Below is a small trained network, with its code and all its weights. Each question gives an input and a target symbol and asks what happens when units are switched off, that is, made to give their printed mean instead of their output.

import numpy as np


def w(rows, s, z=0):
    codes = np.array(rows[::2]) - 128.0
    scale = np.full(codes.shape[1], s)
    scale[-1] = z or s
    return codes * scale


def f(y):
    return y / 2 * (1 + np.tanh(0.7978845608 * (y + 0.044715 * y**3)))


def softmax(a):
    e = np.exp(a - a.max(-1, keepdims=True))
    return e / e.sum(-1, keepdims=True)


def log_softmax(a):
    a = a - a.max(-1, keepdims=True)
    return a - np.log(np.exp(a).sum(-1, keepdims=True))


def net(x, mask):
    ids = ['ΔΠΨθμξ'.index(c) for c in x.split()]
    T = len(ids)
    res = E[ids] + P[:T]
    u = 0
    for l in range(2):
        r = res
        for j in range(2):
            rows = slice(2 * j, 2 * j + 2)
            q, k, v = (r @ M[l][rows].T for M in (Q, K, V))
            z = softmax(np.where(np.tri(T) > 0, q @ k.T / 2**0.5, -1e9)) @ v
            o = O[l][rows]
            res = res + np.where(mask[u + j], z, o[:, -1]) @ o[:, :-1]
        u += 2
        y = f(res @ A[l][:, :-1].T + A[l][:, -1])
        res = res + np.where(mask[u : u + 8], y, B[l][:, -1]) @ B[l][:, :-1]
        u += 8
    return log_softmax(res[-1] @ U[:, :-1].T + U[:, -1])


Q, K, V, O, A, B = {}, {}, {}, {}, {}, {}
E = w([
[241,138,102,188,53,131,140,175],'Δ',
[182,1,241,131,158,136,108,116],'Π',
[99,62,7,129,168,124,158,74],'Ψ',
[113,144,203,97,106,57,49,74],'θ',
[136,126,126,18,176,184,76,219],'μ',
[27,216,154,159,185,186,152,145],'ξ',
],0.0054)
P = w([
[108,99,163,100,236,3,211,138],'0',
[92,114,128,123,164,85,133,159],'1',
[114,118,115,134,143,96,105,141],'2',
[140,131,126,143,130,128,95,118],'3',
[164,139,128,152,120,150,84,101],'4',
[199,159,127,148,114,164,81,91],'5',
[235,166,138,150,108,167,75,78],'6',
],0.004)
Q[0] = w([
[132,123,171,35,157,162,145,144],'0.h0',
[117,120,81,138,79,135,250,175],'0.h0',
[169,108,164,255,109,66,224,67],'0.h1',
[162,160,28,39,189,130,43,250],'0.h1',
],0.014)
K[0] = w([
[86,97,119,127,153,138,94,93],'0.h0',
[110,147,149,133,93,43,168,154],'0.h0',
[157,122,125,218,121,124,160,43],'0.h1',
[158,91,126,24,129,112,113,252],'0.h1',
],0.018)
V[0] = w([
[80,113,231,37,212,89,118,132],'0.h0',
[121,55,26,71,180,71,130,68],'0.h0',
[251,114,99,74,40,132,95,92],'0.h1',
[113,87,47,158,144,87,120,139],'0.h1',
],0.011)
O[0] = w([
[180,149,182,89,216,24,213,84,229],'0.h0',
[174,169,151,254,219,96,50,165,254],'0.h0',
[4,110,138,140,123,178,145,235,29],'0.h1',
[170,156,190,179,108,178,180,93,184],'0.h1',
],0.0056,0.0037)
A[0] = w([
[43,60,55,81,143,121,154,122,110],'0.n0',
[102,160,125,141,133,134,140,136,7],'0.n1',
[100,89,73,150,79,163,116,140,144],'0.n2',
[106,122,115,110,107,156,134,114,34],'0.n3',
[100,116,156,65,134,157,124,115,197],'0.n4',
[152,141,123,154,73,131,171,173,160],'0.n5',
[82,165,111,110,116,132,156,118,41],'0.n6',
[3,137,166,142,187,146,164,184,119],'0.n7',
],0.016,0.002)
B[0] = w([
[188,168,171,186,102,13,151,238,57],'0.n0',
[80,151,144,105,105,142,142,116,25],'0.n1',
[149,199,222,142,126,216,101,118,146],'0.n2',
[85,114,142,107,121,99,74,117,1],'0.n3',
[190,107,132,55,172,125,152,80,90],'0.n4',
[218,131,118,127,68,97,152,129,139],'0.n5',
[89,52,196,162,149,158,178,131,2],'0.n6',
[254,196,134,152,111,36,147,97,115],'0.n7',
],0.0099,0.00099)
Q[1] = w([
[74,123,158,88,105,191,112,139],'1.h0',
[134,119,199,129,133,109,129,160],'1.h0',
[1,112,133,69,86,96,165,236],'1.h1',
[154,18,10,122,77,87,126,120],'1.h1',
],0.027)
K[1] = w([
[89,122,138,116,227,107,149,56],'1.h0',
[173,105,170,126,110,84,184,110],'1.h0',
[62,100,132,85,246,53,172,90],'1.h1',
[73,164,177,255,224,163,34,216],'1.h1',
],0.022)
V[1] = w([
[161,167,163,65,138,170,61,185],'1.h0',
[217,133,101,130,84,82,164,203],'1.h0',
[46,249,166,113,117,165,116,91],'1.h1',
[124,126,239,105,80,42,71,152],'1.h1',
],0.017)
O[1] = w([
[111,77,114,44,231,87,163,92,96],'1.h0',
[57,169,173,150,181,59,181,193,235],'1.h0',
[125,208,233,91,133,85,151,31,2],'1.h1',
[63,59,135,2,29,134,85,77,104],'1.h1',
],0.0074,0.0063)
A[1] = w([
[142,108,96,122,134,184,96,113,1],'1.n0',
[100,168,107,154,112,72,157,43,127],'1.n1',
[32,124,34,124,127,189,140,119,9],'1.n2',
[131,82,249,128,125,147,133,103,10],'1.n3',
[116,120,152,177,101,45,165,138,101],'1.n4',
[51,133,131,92,120,126,77,59,94],'1.n5',
[146,62,103,128,89,115,142,121,123],'1.n6',
[97,132,156,193,73,132,135,134,209],'1.n7',
],0.015,0.0018)
B[1] = w([
[75,108,176,222,62,174,136,135,173],'1.n0',
[170,197,132,33,113,200,95,108,202],'1.n1',
[165,85,164,19,178,69,136,123,161],'1.n2',
[118,5,143,171,137,181,124,172,162],'1.n3',
[168,132,100,209,110,202,83,73,253],'1.n4',
[119,159,37,186,70,30,146,119,173],'1.n5',
[172,92,167,128,135,150,121,75,159],'1.n6',
[64,137,168,66,152,90,179,129,216],'1.n7',
],0.011,0.0059)
U = w([
[106,173,45,236,146,177,120,175,251],'Δ',
[110,108,88,28,236,39,165,170,252],'Π',
[156,2,174,117,101,184,94,103,26],'Ψ',
[107,131,55,123,53,58,105,71,11],'θ',
[179,205,122,77,116,181,92,53,128],'μ',
[58,156,161,112,87,129,190,116,18],'ξ',
],0.0029,0.0015)

Each question gives the input, a string of symbols that net reads in full, and the target symbol t.
The units are the heads (2 rows each of Q, K, V and O) and the neurons (one row each of A and B). Each row of codes is followed by its name. A weight is (code - 128) times the scale printed after its matrix; where a second scale follows, it is the last column's (O, A, B and U).
mask holds one flag per unit, layer by layer, with each layer's heads first. A switched-off unit (its flag False) gives its mean, the last column of its rows in O or B, instead of its output. The means were averaged over made-up inputs and are rounded, as every weight is.
A unit's drop is (log p(t) with every unit on - log p(t) with that unit switched off) / (log p(t) with every unit on - log p(t) with every unit switched off).
unit that matters most: the unit with the biggest drop
k most important neurons: the k neurons with the biggest drops, biggest first
k most important neurons of layer l: the k neurons of layer l with the biggest drops, biggest first
which heads matter: for each layer, one digit per head in row order, 1 if its drop is at least 0.15 and else 0, layers parted by /
input Ψ Ψ Δ Δ, target ξ: which heads matter	11 / 10
input θ μ θ ξ, target μ: unit that matters most	0.n7
input ξ Ψ Ψ Ψ Π μ, target Π: 3 most important neurons	(0.n7; 1.n4; 1.n0)
input Δ ξ ξ Ψ Ψ θ ξ, target Ψ: 3 most important neurons	(0.n5; 1.n0; 1.n2)
input Ψ θ ξ ξ Ψ, target θ: which heads matter	10 / 01
input Ψ Ψ Ψ Δ Δ ξ Ψ, target ξ: which heads matter	11 / 10
input ξ θ μ ξ, target θ: which heads matter	11 / 01
input Δ Ψ ξ θ Δ ξ Δ, target Ψ: which heads matter	11 / 11
input Π μ Ψ ξ μ ξ Ψ, target μ: which heads matter	00 / 01
input Δ Δ Δ, target Ψ: 2 most important neurons of layer 1	(1.n3; 1.n4)
input Ψ Ψ Δ Ψ Δ ξ μ, target Π: 3 most important neurons	(0.n2; 0.n7; 0.n5)
input μ μ ξ Ψ Δ ξ, target Π: which heads matter	10 / 01
input Ψ Π Ψ, target Ψ: which heads matter	00 / 11
input Ψ Ψ Ψ Π ξ, target μ: unit that matters most	0.h0
input Ψ θ Ψ, target θ: 4 most important neurons	(0.n2; 1.n5; 0.n0; 0.n4)
input ξ θ Ψ ξ Π ξ, target Ψ: 2 most important neurons of layer 0	(0.n2; 0.n7)
input μ ξ Δ ξ, target Π: which heads matter	11 / 01
input Π ξ θ, target θ: which heads matter	01 / 01
input Ψ Ψ ξ Ψ Π, target Ψ: which heads matter	01 / 11
input ξ Ψ Δ Δ μ Ψ, target ξ: 4 most important neurons	(0.n2; 1.n7; 0.n7; 1.n4)
input Ψ Δ Ψ, target Π: 3 most important neurons of layer 0	(0.n5; 0.n0; 0.n7)
